[124 349 -314 27 -365 416 -241 88 -502]
[-355 -90 137 383 7 5 547 -159 -496]
[226 -191 405 -77 558 -488 -149 24 -209]
[-85 37 98 -285 -295 -74 -665 289 375]
[621 110 -382 -134 166 106 -331 -101 376]
[-136 8 397 -413 229 -313 130 119 585]
=>
[621 110 -382 -134 166 106 -331 -101 376]
[124 349 -314 27 -365 416 -241 88 -502]
[-85 37 98 -285 -295 -74 -665 289 375]
[-355 -90 137 383 7 5 547 -159 -496]
[-136 8 397 -413 229 -313 130 119 585]
[226 -191 405 -77 558 -488 -149 24 -209]

[18 -38 51 -54 18 53]
[151 76 498 -232 151 -38]
[-53 46 -39 49 -53 -50]
[-23 -8 -2 17 -23 41]
[-241 -139 -616 139 -241 31]
[150 132 492 -234 150 -62]
[-146 -41 -223 115 -146 55]
[120 134 519 -301 120 -155]
=>
[-241 -139 -616 139 -241 31]
[-146 -41 -223 115 -146 55]
[-53 46 -39 49 -53 -50]
[-23 -8 -2 17 -23 41]
[18 -38 51 -54 18 53]
[150 132 492 -234 150 -62]
[151 76 498 -232 151 -38]
[120 134 519 -301 120 -155]

[29 49 58 -85 -7 -29 41 31 51 77 70 6 -87 -34 11 -87]
[16 136 31 -40 -148 -85 165 153 645 105 51 294 405 -139 -90 -14]
[-3 17 -11 84 -342 98 -1 -32 419 -109 -26 144 42 48 -298 108]
=>
[-3 17 -11 84 -342 98 -1 -32 419 -109 -26 144 42 48 -298 108]
[16 136 31 -40 -148 -85 165 153 645 105 51 294 405 -139 -90 -14]
[29 49 58 -85 -7 -29 41 31 51 77 70 6 -87 -34 11 -87]

[-47 -99 59 27]
[-317 85 -219 163]
[14 66 -15 79]
[50 31 18 17]
[-39 71 -118 106]
[14 117 64 -6]
[-10 -127 119 4]
[58 42 -562 -280]
[116 -287 -226 144]
[-106 74 -211 109]
[-99 85 -238 91]
[-482 -76 -245 675]
=>
[58 42 -562 -280]
[-482 -76 -245 675]
[-99 85 -238 91]
[116 -287 -226 144]
[-317 85 -219 163]
[-106 74 -211 109]
[-39 71 -118 106]
[14 66 -15 79]
[50 31 18 17]
[-47 -99 59 27]
[14 117 64 -6]
[-10 -127 119 4]

[-221 369 -176 -174 51 -281 -56 -9 -120 -106 73 -205 191]
[-190 -92 302 370 -131 -192 7 25 -18 16 -160 285 -94]
[-81 -27 426 499 -90 -39 -32 -18 -5 -61 -140 453 37]
[8 602 416 491 5 -54 -12 -13 11 -144 -30 133 377]
[-30 233 461 529 -17 13 -81 -56 -25 -165 -67 531 276]
[86 -39 -22 -1 32 140 -8 -36 0 -52 -12 -234 -51]
=>
[-221 369 -176 -174 51 -281 -56 -9 -120 -106 73 -205 191]
[86 -39 -22 -1 32 140 -8 -36 0 -52 -12 -234 -51]
[-190 -92 302 370 -131 -192 7 25 -18 16 -160 285 -94]
[8 602 416 491 5 -54 -12 -13 11 -144 -30 133 377]
[-81 -27 426 499 -90 -39 -32 -18 -5 -61 -140 453 37]
[-30 233 461 529 -17 13 -81 -56 -25 -165 -67 531 276]

[-266 7 248 17 -63 -14 177]
[596 159 -464 -89 306 192 -415]
[37 -177 -165 0 56 -93 -158]
[-513 -111 319 52 -106 -104 249]
[131 190 114 91 -451 11 464]
=>
[596 159 -464 -89 306 192 -415]
[37 -177 -165 0 56 -93 -158]
[131 190 114 91 -451 11 464]
[-266 7 248 17 -63 -14 177]
[-513 -111 319 52 -106 -104 249]
---
[-397 361 13 -484 -375 -521 341 -260 -111 -59 117 -289 283 179]
[568 270 -464 550 -183 648 189 -401 402 -325 -92 -617 -167 -231]
[548 38 63 232 -117 272 -258 -89 581 -219 296 -297 -598 -116]
=>
[-397 361 13 -484 -375 -521 341 -260 -111 -59 117 -289 283 179]
[548 38 63 232 -117 272 -258 -89 581 -219 296 -297 -598 -116]

[82 27 -180 52 -544]
[-161 228 -31 -119 150]
[-222 -174 268 -290 150]
[264 94 -404 -290 -247]
[82 161 119 52 -48]
[-40 27 -31 138 -445]
[-40 -40 -31 309 51]
[-40 -241 -31 223 51]
=>
[82 27 -180 52 -544]
[-222 -174 268 -290 150]
[82 161 119 52 -48]
[-40 -40 -31 309 51]

[217 395 196 466 553 571 602 612]
[-3 -498 -209 54 -490 75 88 -427]
[387 -201 -152 267 -353 167 470 -532]
[-384 148 44 -204 94 -75 -286 343]
[63 144 18 -253 184 -114 -314 341]
=>
[217 395 196 466 553 571 602 612]
[387 -201 -152 267 -353 167 470 -532]
[63 144 18 -253 184 -114 -314 341]

[-306 13 -104 -71 -23 -42]
[544 -650 -201 -141 -245 -172]
[-517 -220 2 670 -65 -31]
=>
[-306 13 -104 -71 -23 -42]
[-517 -220 2 670 -65 -31]

[-21 571 -254 -377 -61 -25 86 82 78 20 -36 -35 101]
[170 -505 338 403 116 108 -49 -43 108 -114 115 194 -47]
[-136 -277 145 236 -165 166 -136 -136 -166 114 -187 70 -190]
=>
[-21 571 -254 -377 -61 -25 86 82 78 20 -36 -35 101]
[-136 -277 145 236 -165 166 -136 -136 -166 114 -187 70 -190]

[33 325 298 13]
[73 154 -265 77]
[-644 -7 -526 30]
[267 -62 167 -111]
=>
[33 325 298 13]
[-644 -7 -526 30]

[150 -118 164 -200]
[562 -84 -67 -139]
[-293 99 -33 152]
[-120 119 -191 190]
[-329 283 -413 454]
[-244 31 55 33]
=>
[150 -118 164 -200]
[-293 99 -33 152]
[-329 283 -413 454]
